Table B holds the same points as the rows below and some others, measured another way and shuffled. Each row below is followed by which row of B it is.
B:
[[  -5 -208 -148   24 -175 -239 -206  -26   40  -19  225  114 -349  230
    88 -195 -199  215 -109   33   45   90  -40 -109  -99  -83  212   73
    78   68  246 -145]
 [-197 -140 -155   62 -173 -358 -377   12  413  111  280  295 -274  202
   199 -298  -68  401 -203 -290  -34  156 -253   -5 -348  -10  504  128
  -275  240  570 -315]
 [ 140 -260  138  -65  -90  -18  -64 -197 -363   35  170 -111 -145  -67
    91  -62   -2  -93 -172  319   -1  178  227 -159  178   -1  100  -91
    83   76  123   -6]
 [ 257  -63   90 -227  -71  -59 -165 -292 -271 -205   20 -236    4 -330
   109 -278    3   39 -173  181  -23  161  327  201   17  159  160 -349
  -116  -56   27   83]
 [ 381  147  -29  -90  -25  -83 -175 -274   80 -281  -61 -298   62 -194
    87 -272  -49   19  124 -223  -61   28   66  126  -52  128  252 -237
  -130 -224  -18  224]
 [ 204  216  128 -158   56  -43 -111 -210  -13   36   85 -156  210 -241
   311 -180   95 -177  -93   26   -6   -7  116  177  175  106  342  -91
  -321  116   13   10]
 [   5  444 -248 -265   23 -172  289   20  175   43   79   71   69  153
   210 -163 -204   54  -68 -136  272 -175 -117  300   -6  -77  121   53
   -74  -46 -261  -49]
 [ 427  -10  228   95   20  186  -35 -239  -54  -71  -76 -378  115 -208
  -111   75  217 -237  245 -274 -197   74  -95 -240   80   61   77 -173
   112 -292  -25  340]
 [ 165   16  211  -92    9  118   99 -179 -137   97   16 -177  142 -224
     0   34  221 -126  -59  -98  -73  124  -16  -35   40   63   76 -177
   -24  -89    1  118]
 [-149  -83 -112   52 -141 -286 -315   20  384  119  236  246 -207  156
   170 -242  -18  328 -159 -302  -45  117 -268    0 -308   -6  441  102
  -237  187  470 -261]
 [  57 -234   59   11 -113   38  102  -14 -255  115  154   -6 -231  133
   -86  100   -9  -40  -67  140   32   85  -36 -256   77 -132  -93   17
   345  -50    3  -13]
 [ -95  114   31 -320  -67   15  229  -18  -65   62  -16   41   96 -242
   -77  -85  166  260 -298 -164   59  133  -70  358 -298   82  -58 -327
   -30 -130  -94  -53]
 [-270 -131  -65 -145 -201 -110   -1  186   -9  142  179  297 -242   70
   -71  -81   49  390 -353  -22   70   81 -180  182 -322  -70  -41  -82
   136   58  100 -320]
 [ 186  515  -91 -217   94    9  329  -15   69   44   -9 -112  215   28
   162  -22  -72 -197   80 -131  197 -253 -111  222  174  -73   26   23
    10 -138 -431  103]
 [-142   74    0 -195  -48   18  359   56  -33  228   76  122    9   25
   -64   62   98  126 -213 -151  118   81 -200   85 -163  -57  -75  -77
   109  -71  -74  -75]
 [ 290 -156  101  182  -21  -23 -124 -267   57   26  102 -208  -82   56
    53  -14   32 -161  182 -221 -134  171  -88 -428   87    2  311   49
    -3  -71  294  202]
 [-184  195 -159 -169  -46 -107  321  115  162  223  124  218  -41  201
    42  -11  -50  179 -167 -223  190  -21 -284  121 -174 -119   33   70
    43  -14  -64 -144]
 [  -8 -232  -39  -75 -189    2  105   46 -197  -20   64   35 -286   76
  -233    4  -25  236 -127    5   34  117  -91  -58 -200  -87 -199 -164
   402 -205  -42  -23]
 [  76   45   63   66  -14 -161 -302  -95  190  169  257   46   -8   51
   370 -157   32 -122  -58  -31  -44  -13  -71  -83  148  -11  500  194
  -303  300  309 -160]
 [ 103 -175   30 -186 -131   57  175 -104 -329  -91  -14 -119 -136 -127
  -215  -25   21  158 -146   57   31  181   79   38 -139   11 -209 -324
   307 -262 -120   98]
 [ -35  170   28  -94   35   90  446   34   -6  303   84   42   83  123
   -15  183   85 -118  -37 -186  124  -13 -263 -105   45 -133  -58   79
   155  -84 -154   26]
 [  75  -52  277   -3  -14  176   35   -8 -177  241  113  -52   67 -128
    -4  160  295 -196  -90   33  -86   26 -101 -120  137  -37    3  -26
   106   44  -11  -31]
 [ 202   71    5 -160  -89  -85 -220 -112  -78 -182   43 -126  -28 -196
   110 -251  -18   75 -100   70   -5  -23  127  260  -19   77  139 -213
   -53  -48  -61  -11]
 [ 229  -64  136 -112  -37  220  329  -73 -428   16  -24 -229  -32  -66
  -210  189   71 -177   18  136   42   21   35 -138  158  -85 -322 -181
   461 -289 -340  208]
 [ 211  -23   66  -14  -32  -63 -158 -121 -180   38  204  -98  -88   40
   251  -91  -70 -232  -33  294   39  -58  142 -109  327  -61  208   96
    10  151    9  -43]
 [  71  -34  102 -154  -79    9  -20 -150  -38  -23   -6  -92   50 -268
   -51 -127  177  171 -169 -196  -80  197  -28  149 -235  130  110 -310
   -85 -124  103   37]
 [ -16  381 -227 -195  -45 -123  142  175  167   18   77  120  -27  166
   112 -114 -146   99  -35 -108  213 -281 -202  316  -44 -132    0   70
    95  -62 -322 -131]
 [ 132 -168   98  -34 -128  133   63   30 -296  -15   39  -84 -175  -23
  -221   99   75    4  -34   99  -23   15  -44  -93    6  -84 -244 -149
   442 -204 -182   44]
 [  63  -88  197  -59  -71  121   17  -13 -196  132   86  -48   -6 -138
   -55   68  215  -54 -133   48  -58   58  -51  -24   30  -11  -42 -122
   140  -24  -26  -31]
 [ 176 -149  125  -19  -91  202  203   24 -367   39   30 -133 -143   24
  -236  204   78 -125   27  128    7  -17  -54 -197  120 -136 -318  -93
   537 -242 -276  112]
 [  -6  247   32 -184   21  127  439   56   -5  185  -25   -6  145  -33
  -105  132  152  -10  -62 -254   98  -35 -263  109  -90  -59 -153 -100
   164 -204 -277   59]
 [ 374  382  244 -178  143  117  -19 -241  -91   16   -8 -325  401 -372
   294  -80  206 -406   33   24  -40 -117  140  199  339  118  250 -142
  -278   21 -211  158]
 [ 327  482  -25 -183   89   27  114  -85   33  -92  -39 -232  233 -106
   178  -92  -26 -242  136  -80   98 -269  -10  249  219   -7   80  -59
   -33 -154 -419  155]
 [-131  -72   22 -140 -139 -153 -221   13   20   96  193  169 -106  -93
   144 -217   77  245 -335   41   -2   96  -16  223 -173   36  231  -98
  -163  195  221 -281]
 [ 161  -53   -9  -55  -99  -39  -59 -144   63 -132  -26 -132  -67 -113
  -112 -136   43  198    4 -302  -77  152 -102   23 -265   72   92 -242
    48 -242   90  129]
 [  63  211 -178 -116  -39 -186  -12   48   26   32  204   77 -121  225
   275 -154 -240  -56  -49  171  205 -217   -2  114  195 -141  155  181
    30  120 -159 -146]
 [ 142  416 -185 -302    5 -160   99  -73   82 -127   18  -67  102  -57
   224 -275 -175   51  -67  -47  198 -152   53  420    2   24  149 -112
  -141  -80 -274    5]
 [-144 -188   -3   26 -146 -154 -143  -12  213  148  169  175 -174   49
    -1 -118   97  315 -193 -313  -79  234 -254  -67 -349   14  270  -27
  -100   63  422 -164]
 [-205 -285  -15   41 -187 -190 -205   25  148  183  246  250 -276  126
    35 -121   52  329 -257 -163  -58  235 -213 -109 -302  -32  269   33
   -63  163  476 -259]
 [ 210  178  118   23   43  -35 -201 -115  124  108  142 -105  126  -59
   294  -86  103 -242   46  -66  -57  -93  -61  -27  217    9  375  104
  -224  147   82  -17]
 [ 189  289   33 -168   22  -66  -94 -167  164  -63   -6 -142  207 -246
   187 -222   98   10  -39 -247  -29   -7  -32  279  -70  131  299 -180
  -296  -45   -6   54]
 [ 208  134  152   26   64   35    1 -184  119  135   68 -160  166  -94
   148   -1  164 -206   78 -260  -85   53 -136 -131   98   38  299    8
  -171   -7  111  121]
 [ 148  238   10 -151    0 -127 -181 -173  217  -61   30  -96  165 -224
   225 -281   74   73  -74 -255  -40   34  -30  273 -114  146  388 -163
  -368   13  111    2]
 [-398 -138 -225  -10 -211 -175  173  295  236  285  232  449 -370  418
  -139   30  -69  453 -234 -286  130   71 -479  -62 -422 -215  -36  160
   269   12  184 -322]
 [  85   -2   97   18    0  -34  -16 -159   94  162  125  -52   39  -18
   131  -35  107  -72  -33 -205  -57  134 -120 -156    6   17  295   20
  -144   49  227   30]
 [-387 -153 -148 -129 -200 -193   98  193   88  253  243  405 -293  230
   -28  -75  -33  443 -386  -86  137  144 -251   88 -360 -115   34   36
    92  126  219 -362]
 [-118 -292 -118  -39 -219 -168  -51   62 -111   33  211  182 -401  213
   -63 -105 -145  298 -216   98   80  129  -56  -81 -180 -115   -8   -6
   258   11  159 -190]
 [-100 -112    0  -69 -139 -122 -144   -7  109   70  134  126 -125  -43
    14 -157   96  289 -221 -187  -46  162 -147   89 -288   32  188 -115
   -79   43  260 -165]
 [ 284  328  -22 -134   73  -30  118 -142  -31    2   62 -187  138    7
   254  -84 -102 -285   87   45  125 -169   53   60  303  -42  169   49
   -53  -29 -249  116]
 [-162  185 -334 -104 -119 -345  -48  144  323   63  236  294 -232  350
   230 -255 -283  283 -137 -123  216 -138 -217  195 -161 -141  252  203
   -61  134   61 -286]
 [  17  258  -18  -28   -2  131  338  242   -4  237   92   72  -10  237
   -58  247   47 -183   86  -73  137 -296 -346  -54  157 -255 -221  192
   408 -113 -411  -41]
 [-229  -10  -74 -167 -147  -76  139  181    0  177  154  256 -160  101
   -48  -27   27  284 -287  -48  119   16 -206  170 -229  -98  -74  -39
   154   24  -25 -252]
 [-146 -192  -42  140 -167 -209 -328   60  316  175  260  243 -262  192
    98 -130   44  263 -124 -271  -92  121 -316 -149 -257  -52  365  151
  -105  185  487 -256]
 [ 235  -24  125 -134  -32  172  253 -122 -341  -29  -38 -236   12 -136
  -156   95   82 -122   -3   53   20   52   49  -57   92  -21 -210 -226
   320 -275 -265  208]
 [ 121  211    7 -116   -5 -149 -213 -167  260  -30   58  -63  144 -195
   241 -283   80   91  -80 -281  -53   44  -63  238 -133  139  434 -120
  -392   50  175  -29]
 [  39 -247   41   23 -139   -8  -19   -8 -190   82  158   19 -248  107
   -64   29   -7   36  -92  110    3   89  -48 -204   13 -104  -32   -4
   279  -22   74  -51]
 [ 100  452 -115 -157   19   -4  175  166   75   62   68   20   74  127
   143    0  -75 -145   52  -13  188 -375 -174  238  177 -156  -43  121
   144  -51 -457  -64]
 [ 236  425  -72 -169   92  -28  239  -80   -1   38   61 -140  152   79
   254  -49 -130 -291   92   26  193 -229   -4  103  308  -90  108   95
    -7  -42 -351   98]
 [ 190 -190   84  -31 -106  -74 -250 -155 -236  -58  163 -111 -168  -63
   136 -154  -33  -55 -107  279  -29   76  199  -68  151    3  169  -77
    38   81  117  -40]
 [  69 -266   65    7 -125   60  114  -14 -306   89  130  -32 -247  112
  -135  110   -4  -22  -72  158   25   94  -23 -262   69 -129 -151  -25
   405  -94  -28   13]
 [ 280 -134  198 -112  -14   34  -40 -276 -453   10  138 -243  -13 -159
   188  -59   12 -290 -114  430   13  114  351 -122  378   22  125 -109
    24   85  -10   85]
 [-152 -100  -38 -109 -133 -265 -283  -30   99  110  264  215 -159    5
   262 -288  -17  253 -342   44   24  136    5  157 -154   36  386   -1
  -275  289  368 -316]
 [-179 -110   23 -209 -101  -88  147  -36 -114  184  155  152  -88  -41
    28  -83   61  225 -363   11   83  227  -23   97 -192   13   68 -137
   -32   74  156 -166]
 [ 333  -27  201 -212  -17  102   -6 -255 -460 -127    3 -319   77 -333
    64  -97   67 -192 -105  332  -10   72  345  104  239   91  -21 -303
    65  -99 -192  150]
 [  95  131   24 -139  -40  -54  -38 -136  150  -36   -6  -79  103 -200
    40 -171  122  151  -79 -330  -55  111 -111  192 -232  119  213 -222
  -181 -115   87   43]
 [ -80   51  -93 -224 -126 -285 -327  -27   91  -43  192  158  -94 -101
   287 -398  -65  289 -340   86   62   32   97  407 -161   83  349 -112
  -310  230  189 -300]
 [ 449  130   63   26   34  -14 -143 -273    9 -143   19 -335   77  -82
   164 -118  -28 -267  221  -95  -64  -42   60 -120  231   40  267  -39
   -58 -124  -37  248]
 [ 237   36  293   -4   18  196  -18 -115 -116   94    7 -221  168 -248
   -24  100  313 -222   36 -112 -152   30  -86  -83  106   40   48 -137
    45  -96  -47  128]
 [ -67   -5   50 -166  -75 -138 -141  -56  -35  120  195  103  -22 -107
   225 -194   65  107 -310   95   33   89   56  188  -40   47  262  -72
  -223  218  175 -227]
 [ 276   35   -9  -65  -59  -37  -67 -228   75 -204  -69 -238   14 -171
   -59 -179   25  118   79 -323  -82  129  -46   46 -190  112  150 -269
   -23 -289   40  219]
 [ 139   76  122   28  -15   40  -89  -37   80  111   89  -65   53  -55
    73   10  167 -109   26 -172  -85  -26 -172  -59   41  -18  168   12
   -21   -2   43    2]
 [ 143 -150   77  -50  -79   35   80 -136 -184    9   51 -123 -102  -45
   -82    0   41    6  -46  -19  -24  153   -2 -143  -19  -13  -10 -142
   181 -146   25  102]]
Rows of B count from 0, top down.

[  90  118   58    7    3  260  200 -276  132  227   57  -27   25  -22
 -258  -45  312  110  -96  148  -41 -128    7   61 -278]
1
[ -97  111  108  -11  -22 -209  -42   95  -52 -203   52  -41   89  -45
  339   52 -262 -155   86   71   72   31  -54   60   12]
46
[  98  130   86    2  -33  290  218 -327  175  253   30  -12   20  -32
 -288  -56  280  100  -77  166  -33  -98    9   70 -266]
41
[  15  311  -36   23   53   53  105 -204  146  -36  116 -202  -78 -133
   59  -20   62   -8  127   61  263  111 -147 -126 -127]
15
[ -25  -79  -59  366  -70  -45 -231  -57  -24 -115   88 -181  -80  -94
   26  -87   16   55   66  199  120  -92  -95  -51 -263]
24
[-59  54 164  34  29  24 226 -56 -40 117 233 -21 138 131  92  -1 -55 -92
  30 107  55 -12  41  83  31]
23
[-155  213    4 -125   91 -191   60  160  -62 -243   60  -54  135    1
  449  135 -294 -173   86  -43  148  131  -60   13  125]
17
[  -4  302   67 -383  132 -134  234  147   -3 -137  -70   76  154 -137
  256  119   29  -86  -22 -109  -67 -123   97   82 -131]
52
[ -72   76 -203  -69  146 -249 -131  333 -134 -369 -138  -33   53 -212
  314   95   31   29   -8 -108  -20 -234   70  -20 -307]
31
[ -34   -1  110   23 -130  448  286 -370  232  322 -109  117  141   93
 -384  -21   -2   46  -94  210  -86   66   94  197  -98]
20
[-188  120 -120 -198   53  -60  -81  207  -35 -287 -239   87  203    3
  375  232 -288  -73 -114  -57  -42   93  -51  137   44]
45
[   2 -156  -43  376  -28  287  219 -249  102  243  112  -86  -36  -37
 -444 -210  200  137  115  183   90 -160  214  -39 -356]
48
[  52  115   42  102  114   -2  332  -90   31   95  251 -144  -38 -139
 -117 -163  230   14  207   30  157 -188  184 -121 -296]
66
[  94   37  232  187  -62  286  221 -408   92  402  318  -83   29  171
 -262 -100  257   44  -73  292   29  -49  -81   85 -108]
71
[-115  220  122 -180   52 -307   46  211  -92 -272   58  -10  141  -58
  494  109 -303 -216  104  -26   70   39  -17   57   80]
27
[-121   73 -185   76  225 -320 -225  361 -283 -350  192 -176   57   31
  573  150  -13  -24  -45  -61  135 -113 -158  -69  -51]
2
[ -43  164   17 -220   64  -74  -45  126  -65 -140  -74   58  163   13
  307  184   -7  -32 -189    9 -113  -76  -92  153  -53]
21
[ -76  290  -60 -350  241 -263   64  330 -167 -287    7   12  174  -42
  539  224    2  -91  -97 -173  -20 -105  -36   49  -32]
25
[ -73  354  -29 -302  245 -201  296  201  -55 -193   95  -53  114 -107
  388  110  -33 -122  110 -186  138  -19   77  -58  -24]
34
[ 105   73   42    8   21  174  170 -180   78  167   36  -17   18  -80
 -233  -66  353  117  -77  116  -75 -235   76   52 -369]
54
[-146  214   38 -121   79 -340  -93  255 -130 -352   70  -66  123  -26
  599  156 -324 -203   68  -26  122   85 -128   22  115]
19
[  -9  148  -67  -38  -12  -50  -61   13   76 -194 -161  -43   -1 -220
   86   25    1   14   22   35   17  -72  -10    3 -273]
40
[ -42 -199 -116  328   72  277  310 -122   28  236  119  -52   26    1
 -418 -183  237  155   97   87   58 -231  320  -40 -360]
36
[ -54  125  229  -95 -261  320  172 -387  309  169 -231  147  144   -1
 -207   21 -283  -87  -25  243  -68  229  -12  241   20]
43
[-157   17  -41   48 -142  287  196 -213  254   28 -269   84  105  -74
 -218  -14 -313  -30  111  101   54  193  146   91  -74]
50
[ -42   49  -84  191   -3 -150 -211   56  -39 -232   42 -168  -57 -144
  201  -15  -32    4   77   97  136  -61 -111  -64 -216]
22
[  94  -28  -46  264  -75  288  -62 -311  131  176    8 -104  -74  -60
 -339 -100  341  206 -111  247  -13 -153  -72   23 -399]
18
[-137   65 -104 -133   88  191  156   18   17   12 -116   89  204  113
   67  168  -61   19 -155  -13  -52   41   39  139   -2]
14
[-217   94 -292  -99  221 -276  185  438  -79 -441 -183  -14   88 -310
  295   34 -242  -76  295 -277  148 -114  352 -135 -224]
32
[ -28 -112 -252  285   93   76 -216   46 -108  -66   48 -135  -18   13
    5   26  266  197 -155   98   22 -206  -86  -22 -326]
65
[ -88  256 -232  -13  244 -209  133  190  -39 -311   94 -212  -50 -233
  296    6    8  -27  246 -171  305  -29   60 -240 -190]
4
